Rows, each with its class
[  3   3  -5 -11  17  -1  -1  -2 -21   9  -2   9 -13   2  -7 -14   0 -10
  -5   2 -10 -12   3   9 -15   4   1]
<31>
[ 40   2   2  -7  -3  17 -16  16  16 -30   1  -8  21  -5 -10  -5  19 -20
  -7   9 -17  -9   3  -3  26   3 -17]
<29>
[  1  -1  -9  -1 -12  -1 -12  -2  11  -1 -11   4   2  -7   4  -9   0  -3
  -8  -9   3  -1  10 -33  11  -2  -5]
<20>
[   8  -11   15   -7   11  -14  -15  -18 -108   -9  -14  -27    1   11
   -2   -9   25   29  -17    2   -6  -15  -14  -58   16  -11   -8]
<29>
[ 14  19  17  23  -4  10   1  -1   0 -24   9 -35  13   1  -4   6  12 -13
  -1  14   5   0  -2  11  18  -6  -2]
<29>
[  2   0  -6 -15  11   5 -13  -5 -10  -3   1  21   2  -8 -10  -9   8  -3
  -6   3 -23  10  -7   8 -20 -15   0]
<25>
[ 33 -18  -4  -6  11  -3   8   6 -29 -22 -15  18  -2  -2   2 -11  22   3
  -3   0  -6  -7   0 -69  18  -4  -4]
<29>
[ 29   1  -9 -16  -1 -22  -3   9 -42  16  -8  -2  -3   3  -2  -3  -3  -7
  -3   1  23  -8   5 -29   2  -2   0]
<20>
[-40   1   6  24   9   4   1 -18  18  23   6 -37   1  -5  -1  -9 -11  46
   5  11 -14 -12  12  33  -6   4  25]
<31>
[-51  25  18  68 -23  21  12 -18  80  15   1 -25   1 -15  -7  26  -9  49
  16  12 -13  -6  13  92  -9  -1  23]
<29>
[ 41  -6 -13 -20  -6 -13 -14  -1 -52 -15   2  -6   4   1  -5  -9  50 -19
 -20   3  -4   6  -8  -8  15  -1   1]
<29>
[ 32  -5  -8  -1   6  11   6   5  13  -7  -1  15  25  11   1 -14  14 -28
  19  -8 -13  14   4 -12   6  -2 -13]
<29>
[  8  -8 -10  -5   8  10 -15  -9 -51   3   1  -5   0  -6  -6 -19  22  16
 -10  12 -16  -4  -1 -25  10  -2   0]
<29>
[ -7  33   8  -2   6  -4  -5   3 -20  -2 -10 -10   3   0  -2   0   9  11
  -5   9   8  -4  10  14  13  -1  -3]
<29>
[ -3   9  -8  -8 -17  -3   0  -2   9  28  -2   5  13  -8  -8   0  -4  -3
  -5   8 -15   4   7  17  -8   4   0]
<20>
[ 16  -4 -15 -18   8  -1  -8 -17 -35  30  -8   3   0  -7   1 -11  10  -9
 -11  -8   7  -1  -8 -61   3  -8  -3]
<20>
[ 32 -10  -9 -12  -5   3  -2   8 -26 -40  -5  18  10  -2  -5  -9  25 -12
  -5  -4  -5 -10  -6 -54  25  -2   0]
<29>
[ 34  10  -3   9  -6  -8  -1   3 -51 -13 -10   6   7   2  -1  -8  19 -12
  -5  14  -9  -5  -8 -42  15 -12 -16]
<29>

Rows with their classes
[  6  26  35   8  15 -17  -7  -4   8  37   1  -6 -20  -7 -10   3  23   6
  17  -6  -1 -10  -1   5 -25 -17  -9]
(94)
[ 12  26  40   3  10 -30  -5  -5  -6  34   0   1 -26 -14 -10  -6  19  -8
 -21  -6   2  -3  14   5 -19  -1 -13]
(88)
[  3  18  20   0  21  -9   2  -6  10  29 -15  -7 -24 -12   2  -4  19  -5
   2  -1 -17   6  18  14 -30   7 -16]
(92)
[  6  25  26   4  20 -44  -3   0  26  25 -20 -20  -2 -15  -3  11   3   3
 -18 -20 -25   8   5   6 -46 -15 -12]
(92)
[  6  28  29  17  20 -54   2 -21  38  48 -44 -29   5 -13   1  -6  13  -6
   1 -36 -21  16  13  18 -36 -13  47]
(92)
[ -3  39   9  10   8 -40   2   2  10  18  10  -3  -5 -12  -8   2  20  -2
  29 -16   0  -1   9   5 -25   7 -15]
(88)
[ -1  35   0  35  13 -28   7  -7  27  28 -16  27  -1   5 -10   1  16   8
   1  -3   4   3   8  -8 -46  -7  -5]
(90)
[ -3  18  12   6  11 -17  -5   8   9  25 -17   0   8 -30  -7  11  12   6
  14 -30  -5 -20 -12   1 -23 -20 -23]
(94)
[  3  15  16   1  19 -31   4 -24  33  39 -41   4 -15   1 -12 -11  28   7
   0  -4 -30  -8  10  16 -37 -21 -17]
(90)
[ 17  35  28  -7   8 -52   8 -16  20  71 -14 -18 -41  -9 -15   6  21   0
   4  -5  -7  -2   4  18 -37  28  -3]
(88)
[ -3  10  18 -19   2  -5   6  -4  26  27 -17   0  -6 -12  14  -4  13  -1
  -1  -4 -20  -4   5  11 -19  -5  -8]
(90)
